Dar: [-92,55,11,-19,9,35,17,-13,-55]
Pusev: [24,31,-22,-14,-31,2,-79,22,55]
dok: [-47,-64,56,46,-11,2,6,4,45]
sur: [32,39,11,-31,-23,10,39,-13,-34]
Fam: [-22,-25,-5,110,13,28,-1,-17,64]
los: [-20,39,11,-31,-23,10,39,-13,-34]
Vobin: [-4,13,22,-45,19,15,23,-3,83]
mura: [32,40,85,110,14,28,-1,-17,-43]
dopa: [-60,-32,-45,-27,12,14,23,-12,-62]
fev: [-15,59,-32,-12,19,28,47,14,21]
mupa: [92,-48,11,13,-6,11,-23,-28,18]
Mozi: [-23,-25,-32,-44,-25,-11,-3,24,12]
rest: [40,85] : [110,14,28,-1,-17,-43]
rest: [110,14,28,-1,-17] : [-43]
rest: [32,39] : [11,-31,-23,10,39,-13,-34]
rest: [-11,-3] : [24,12]
rest: [-22,-25] : [-5,110,13,28,-1,-17,64]

nefib: [47,-22,-36,68,57,33,0,-26,-19,7,-8,30,-60,-40,-5,-40,32,-26,20,-18,-13,9,9,12,-63,55,49,-30,-23,-2,20,17,28,-1,-19,-12,31,20,-90,-13,93,29,-28,-8,70,27,-18,-70,6,47,62,-27,-29,49,57,42,-45,-12,80]
gabi: [0,-9,14,-11,10,-7,-10,-37,-14,10,0,12,-17,-46,17,2,-21,4,30,20,35,16,4,42,-38,34,-2,-27,-3,-2,-27,18,36,3,-10,10,-6,-12,-23,4,6,-11,-46,1,23,-9,-23,-32,-2,-10,1,-4,2,20,18,18,-4,-42,48]
Pog: [0,-9,14,-11,10,6,-10,-37,-14,10,2,12,-17,-46,17,-19,-27,4,30,20,35,16,4,42,-38,34,-2,-27,-3,-2,-27,18,36,-1,-19,-11,31,-12,-23,4,6,-11,-46,1,23,-9,-23,-32,-2,-10,1,-4,2,20,18,17,-4,-42,48]
zafu: [-23,-4,31,-14,-42,30,-33,0,2,9,15,28,-50,11,36,-20,-27,12,-10,22,1,-20,-13,2,-5,-4,12,16,-24,20,41,27,-30,-2,-36,-18,-13,22,-33,25,-42,6,-22,17,-2,43,14,4,11,18,40,17,24,-29,-17,20,5,-5,37]
zonu: [33,-4,-35,24,63,-18,30,-33,-20,-4,-7,-13,32,-44,-35,18,29,-12,37,-20,28,39,13,29,-33,26,-4,-47,17,-19,-51,-25,58,-2,30,24,21,-26,12,-22,72,-9,-6,-23,24,-46,-40,-29,-11,-27,-34,-26,-28,47,45,-2,-14,-17,-3]
mif: [36,1,-59,71,51,-1,31,14,-5,-13,-8,-8,6,12,-43,-15,63,-26,0,-50,-31,7,6,-29,-11,2,30,-10,-4,-7,18,-34,2,-11,20,-8,38,16,-12,-24,82,24,37,-23,21,3,-11,-14,0,22,10,-24,-34,25,36,1,-30,37,-19]
nufon: [20,-20,-5,59,-8,67,-33,8,-2,9,6,51,-105,15,33,-18,28,-12,-3,-19,-48,-33,-8,-27,-37,23,68,21,-51,25,95,33,-43,-5,-57,10,-7,-12,-23,4,30,45,-21,13,45,91,21,-40,21,83,113,-3,-2,-3,19,52,-39,14,86]
Gupu: [13,1,-22,38,19,15,6,5,-6,-4,2,10,-16,9,-13,-18,28,-11,-3,-19,-18,-1,-2,-17,-14,2,26,-1,-12,3,27,-10,-11,-8,-2,-10,18,19,-21,-5,34,18,12,-10,12,23,-2,-9,3,21,23,-11,-13,6,17,11,-21,19,5]
refi: [11,-13,-5,48,-13,52,-27,15,0,6,7,41,-82,24,22,-57,16,-14,-23,-4,36,16,-7,-31,-21,9,56,24,-41,24,83,22,-44,-7,-45,-43,15,51,-85,11,17,38,-8,10,25,78,21,-23,18,66,90,-2,1,-11,6,39,-30,22,55]
rest: [-1,-19,-12,31] : [20,-90,-13,93,29,-28,-8,70,27,-18,-70,6,47,62,-27,-29,49,57,42,-45,-12,80]
rest: [10,-6,-12,-23,4] : [6,-11,-46,1,23,-9,-23,-32,-2,-10,1,-4,2,20,18,18,-4,-42,48]
rest: [-18,28,-11,-3,-19] : [-18,-1,-2,-17,-14,2,26,-1,-12,3,27,-10,-11,-8,-2,-10,18,19,-21,-5,34,18,12,-10,12,23,-2,-9,3,21,23,-11,-13,6,17,11,-21,19,5]
rest: [-1,-19,-11] : [31,-12,-23,4,6,-11,-46,1,23,-9,-23,-32,-2,-10,1,-4,2,20,18,17,-4,-42,48]
rest: [-20,-27] : [12,-10,22,1,-20,-13,2,-5,-4,12,16,-24,20,41,27,-30,-2,-36,-18,-13,22,-33,25,-42,6,-22,17,-2,43,14,4,11,18,40,17,24,-29,-17,20,5,-5,37]
rest: [-13,22,-33,25] : [-42,6,-22,17,-2,43,14,4,11,18,40,17,24,-29,-17,20,5,-5,37]

Basep: [15,-3,-18,-23,-32,44,-56,25,-14,15,-76,56,-54,30,-35,29,79,4,0,6,-40,77,-54,86,28,101,33,67,-10]
Sadat: [94,33,-19,-23,-32,-2,-12,91,-15,15,-76,10,-40,-54,93,-6,82,15,20,-18,-7,-1,-103,42,9,44,46,9,64]
kot: [15,-3,-18,-23,-32,44,-56,25,-14,15,-76,56,-54,30,-35,30,79,4,0,8,-40,77,-54,86,28,101,33,67,-10]
rest: [-35,29] : [79,4,0,6,-40,77,-54,86,28,101,33,67,-10]
rest: [46,9] : [64]
rest: [15,-76,10,-40] : [-54,93,-6,82,15,20,-18,-7,-1,-103,42,9,44,46,9,64]
rest: [15,-76,10] : [-40,-54,93,-6,82,15,20,-18,-7,-1,-103,42,9,44,46,9,64]

